Below is a small trained network, with its code and all its weights. Each question gives an input and a class and asks what happens when units are switched off, that is, made to give their printed mean instead of their output.

import numpy as np


def w(rows, s, z=0):
    codes = np.array(rows[::2]) - 128.0
    scale = np.full(codes.shape[1], s)
    scale[-1] = z or s
    return codes * scale


def norm(h):
    return h / np.sqrt((h * h).mean(-1, keepdims=True) + 1e-5)


def f(y):
    return np.maximum(y, 0)


def log_softmax(a):
    a = a - a.max(-1, keepdims=True)
    return a - np.log(np.exp(a).sum(-1, keepdims=True))


def net(x, mask):
    res = np.array(x, float).reshape(1, 4) / 4 @ E
    u = 0
    for l in range(3):
        y = f(norm(res) @ A[l][:, :-1].T + A[l][:, -1])
        res = res + np.where(mask[u : u + 6], y, B[l][:, -1]) @ B[l][:, :-1]
        u += 6
    return log_softmax(norm(res)[-1] @ U[:, :-1].T + U[:, -1])


A, B = {}, {}
E = w([
[138,201,113,199,175,139,118,135,154,93,27],'x0',
[129,87,153,145,143,150,135,112,120,180,77],'x1',
[170,129,119,53,117,143,60,99,253,151,160],'x2',
[83,61,216,92,131,146,102,142,71,54,164],'x3',
],0.0042)
A[0] = w([
[106,111,155,125,237,229,211,160,63,67,171,115],'L0N1',
[169,50,231,37,142,184,103,98,5,85,212,149],'L0N2',
[83,164,101,72,193,248,15,148,188,101,79,58],'L0N3',
[59,76,143,138,216,112,2,147,147,4,48,6],'L0N4',
[132,56,98,141,98,48,240,107,57,156,187,201],'L0N5',
[97,44,183,125,88,138,51,45,146,89,163,185],'L0N6',
],0.003,0.0016)
B[0] = w([
[134,160,144,154,116,74,181,82,109,123,122,203],'L0N1',
[183,157,136,105,131,86,132,109,135,91,82,254],'L0N2',
[75,122,205,126,103,114,173,48,74,134,187,202],'L0N3',
[86,80,2,106,128,107,43,145,114,195,179,202],'L0N4',
[100,191,103,199,160,124,111,89,151,169,167,231],'L0N5',
[163,155,88,128,37,156,124,156,111,92,105,212],'L0N6',
],0.0063,0.0038)
A[1] = w([
[84,151,52,234,137,110,103,187,54,140,136,223],'L1N1',
[96,37,119,139,143,74,99,183,72,65,101,8],'L1N2',
[179,97,180,109,112,182,106,161,155,100,148,74],'L1N3',
[65,73,4,86,86,200,52,154,158,173,129,254],'L1N4',
[84,140,115,108,97,98,155,66,171,176,126,140],'L1N5',
[143,165,148,174,159,116,170,127,109,91,82,150],'L1N6',
],0.0044,0.00096)
B[1] = w([
[212,55,61,116,136,182,128,118,201,132,84,253],'L1N1',
[101,170,101,175,159,70,32,100,163,175,210,170],'L1N2',
[192,90,1,162,149,172,107,146,183,112,131,146],'L1N3',
[5,227,221,148,37,99,228,175,18,103,23,198],'L1N4',
[131,84,122,199,152,53,71,129,90,31,238,200],'L1N5',
[84,158,190,20,90,180,124,191,90,146,179,196],'L1N6',
],0.0046,0.0052)
A[2] = w([
[106,61,79,149,204,151,120,112,37,166,151,187],'L2N1',
[18,190,120,132,39,115,95,210,154,148,89,43],'L2N2',
[162,104,77,46,113,89,95,114,146,58,154,254],'L2N3',
[112,128,34,223,216,93,76,95,128,129,160,82],'L2N4',
[118,161,99,130,119,71,149,78,91,154,150,232],'L2N5',
[152,131,99,90,134,141,254,222,121,158,57,158],'L2N6',
],0.0047,0.00069)
B[2] = w([
[119,174,148,129,142,101,122,105,228,145,204,193],'L2N1',
[116,142,168,132,116,77,189,118,29,120,110,203],'L2N2',
[110,91,105,164,192,164,178,148,147,180,73,222],'L2N3',
[128,97,167,130,253,165,57,69,183,161,205,254],'L2N4',
[47,145,215,132,79,155,95,178,99,165,72,239],'L2N5',
[171,63,94,67,89,113,102,141,128,40,125,178],'L2N6',
],0.0058,0.0049)
U = w([
[105,151,146,194,253,139,45,75,212,188,226,4],'0',
[42,162,214,105,56,56,197,167,50,130,129,83],'1',
[254,35,26,71,124,194,163,193,183,65,97,247],'2',
],0.0074,0.00032)

Each question gives the input, the list of numbers given to net, and the class t.
The units are the neurons (one row each of A and B). Each row of codes is followed by its name. A weight is (code - 128) times the scale printed after its matrix; where a second scale follows, it is the last column's (A, B and U).
mask holds one flag per neuron, layer by layer. A switched-off neuron (its flag False) gives its mean, the last column of its row in B, instead of its output. The means were averaged over made-up inputs and are rounded, as every weight is.
A unit's drop is (log p(t) with every unit on - log p(t) with that unit switched off) / (log p(t) with every unit on - log p(t) with every unit switched off).
The circuit of an input: a set's keep is (log p(t) with only the set's units on - log p(t) with every unit switched off) / (log p(t) with every unit on - log p(t) with every unit switched off). Starting from the 12 units with the biggest drops (on a tie, the unit counted first), units are removed one at a time, each time the one whose removal leaves the highest keep (on an exact tie, the one counted first), for as long as the keep stays at least 0.8.
circuit, biggest first: the units of the circuit, biggest drop first
unit that matters most: the unit with the biggest drop
k most important neurons: the k neurons with the biggest drops, biggest first
k most important neurons of layer l: the k neurons of layer l with the biggest drops, biggest first
drop of u: that unit's drop, to one decimal
input [-2,-1,7,8], class 2: unit that matters most	L0N2
input [2,-3,-8,1], class 0: 4 most important neurons	(L1N4, L1N1, L0N6, L0N2)
input [8,-5,4,7], class 1: circuit, biggest first	(L1N4, L0N4)
input [3,-6,-7,0], class 2: circuit, biggest first	(L1N1, L2N6)
input [3,0,-7,7], class 0: 3 most important neurons	(L1N2, L0N4, L1N4)
input [1,-6,-5,2], class 0: 4 most important neurons	(L1N4, L1N1, L0N6, L0N3)
input [-5,-3,1,-7], class 1: 4 most important neurons	(L1N4, L0N1, L0N2, L0N3)
input [-4,-7,8,-4], class 1: 2 most important neurons	(L1N4, L1N1)
input [1,-2,-8,8], class 0: 3 most important neurons of layer 1	(L1N2, L1N4, L1N1)
input [8,2,-8,6], class 0: 2 most important neurons	(L1N2, L0N4)
input [-6,5,-8,-1], class 0: 2 most important neurons	(L0N5, L1N4)
input [-7,2,1,1], class 2: 4 most important neurons	(L0N2, L0N4, L0N6, L1N4)
input [0,0,4,-7], class 1: 2 most important neurons of layer 0	(L0N2, L0N1)
input [6,-3,-4,-1], class 2: unit that matters most	L1N1
input [0,8,2,6], class 2: 4 most important neurons	(L0N2, L0N6, L1N4, L2N4)
input [-8,0,8,2], class 2: 2 most important neurons	(L1N3, L0N4)
input [7,6,-6,8], class 0: 2 most important neurons	(L0N4, L1N2)
input [4,8,1,4], class 1: drop of L1N4	3.0
input [-4,2,3,-5], class 1: drop of L1N4	1.4
input [-8,2,-6,-2], class 0: unit that matters most	L0N5
input [-4,3,-5,-6], class 0: drop of L1N1	0.0
input [-6,1,5,7], class 2: drop of L0N2	0.1
input [-8,5,-8,-1], class 0: 2 most important neurons	(L0N5, L1N4)
input [-8,2,8,6], class 2: 2 most important neurons	(L0N2, L1N3)
